Here is a tiny trained network, its code and every weight. The questions are about switching its units off for an input and a class, where a switched-off unit gives its printed mean instead of its output.

import numpy as np


def w(rows, s, z=0):
    codes = np.array(rows[::2]) - 128.0
    scale = np.full(codes.shape[1], s)
    scale[-1] = z or s
    return codes * scale


def f(y):
    return np.maximum(y, 0)


def log_softmax(a):
    a = a - a.max(-1, keepdims=True)
    return a - np.log(np.exp(a).sum(-1, keepdims=True))


def net(x, mask):
    res = np.array(x, float).reshape(1, 3) / 4 @ E
    y = f(res @ A[0][:, :-1].T + A[0][:, -1])
    res = res + np.where(mask, y, B[0][:, -1]) @ B[0][:, :-1]
    return log_softmax(res[-1] @ U[:, :-1].T + U[:, -1])


A, B = {}, {}
E = w([
[25,141,125,246],'x0',
[190,211,136,142],'x1',
[176,104,248,198],'x2',
],0.011)
A[0] = w([
[97,47,188,158,184],'neuron 1',
[167,3,174,99,234],'neuron 2',
[58,218,206,235,162],'neuron 3',
[62,46,103,163,215],'neuron 4',
[74,155,21,171,122],'neuron 5',
[225,106,44,85,187],'neuron 6',
[204,227,188,148,210],'neuron 7',
[255,200,146,175,252],'neuron 8',
[90,152,42,230,173],'neuron 9',
[22,177,77,11,223],'neuron 10',
],0.0087,0.0039)
B[0] = w([
[162,84,106,140,207],'neuron 1',
[99,80,3,154,211],'neuron 2',
[202,112,160,117,252],'neuron 3',
[79,76,107,188,217],'neuron 4',
[109,172,139,182,200],'neuron 5',
[120,132,98,20,211],'neuron 6',
[182,206,119,135,223],'neuron 7',
[211,221,98,115,237],'neuron 8',
[146,138,165,175,219],'neuron 9',
[81,182,137,122,235],'neuron 10',
],0.012,0.011)
U = w([
[86,73,87,122,149],'0',
[190,59,183,139,120],'1',
[64,178,131,171,125],'2',
[195,203,156,108,170],'3',
[92,136,101,6,157],'4',
[176,110,89,78,90],'5',
[115,119,183,74,1],'6',
],0.014,0.0042)

Each question gives the input, the list of numbers given to net, and the class t.
The units are the neurons (one row each of A and B). Each row of codes is followed by its name. A weight is (code - 128) times the scale printed after its matrix; where a second scale follows, it is the last column's (A, B and U).
mask holds one flag per neuron, in row order. A switched-off neuron (its flag False) gives its mean, the last column of its row in B, instead of its output. The means were averaged over made-up inputs and are rounded, as every weight is.
A unit's drop is (log p(t) with every unit on - log p(t) with that unit switched off) / (log p(t) with every unit on - log p(t) with every unit switched off).
The circuit of an input: a set's keep is (log p(t) with only the set's units on - log p(t) with every unit switched off) / (log p(t) with every unit on - log p(t) with every unit switched off). Starting from all 10 units, units are removed one at a time, each time the one whose removal leaves the highest keep (on an exact tie, the one counted first), for as long as the keep stays at least 0.8.
units of the circuit, in order: the units of the circuit, biggest drop first
k most important neurons: the k neurons with the biggest drops, biggest first
drop when u is switched off: that unit's drop, to one decimal
input [8,6,-2], class 3: units of the circuit, in order : neuron 3
input [8,-4,1], class 1: units of the circuit, in order : neuron 3; neuron 10
input [-7,-3,1], class 4: units of the circuit, in order : neuron 6; neuron 3
input [-6,-7,2], class 0: units of the circuit, in order : neuron 2; neuron 8
input [-4,-1,2], class 5: 2 most important neurons : neuron 10; neuron 2
input [0,-1,2], class 1: units of the circuit, in order : neuron 10; neuron 8
input [-4,2,-2], class 4: units of the circuit, in order : neuron 6; neuron 3
input [-4,-3,5], class 5: 2 most important neurons : neuron 2; neuron 4
input [-3,8,-8], class 4: 3 most important neurons : neuron 6; neuron 3; neuron 9
input [8,-7,1], class 1: units of the circuit, in order : neuron 3; neuron 1
input [-7,1,2], class 5: 3 most important neurons : neuron 2; neuron 10; neuron 6
input [-8,-6,7], class 5: 2 most important neurons : neuron 2; neuron 4
input [5,-1,1], class 1: 2 most important neurons : neuron 3; neuron 10
input [-7,8,-8], class 4: units of the circuit, in order : neuron 6
input [-7,-7,2], class 4: 4 most important neurons : neuron 6; neuron 4; neuron 9; neuron 5
input [2,-3,3], class 1: 2 most important neurons : neuron 10; neuron 6
input [-6,4,-2], class 4: drop when neuron 5 is switched off : 0.2
input [-5,-1,3], class 5: drop when neuron 10 is switched off : 0.2
input [-2,-2,-1], class 4: drop when neuron 4 is switched off : 0.1
input [-4,-7,7], class 0: units of the circuit, in order : neuron 2
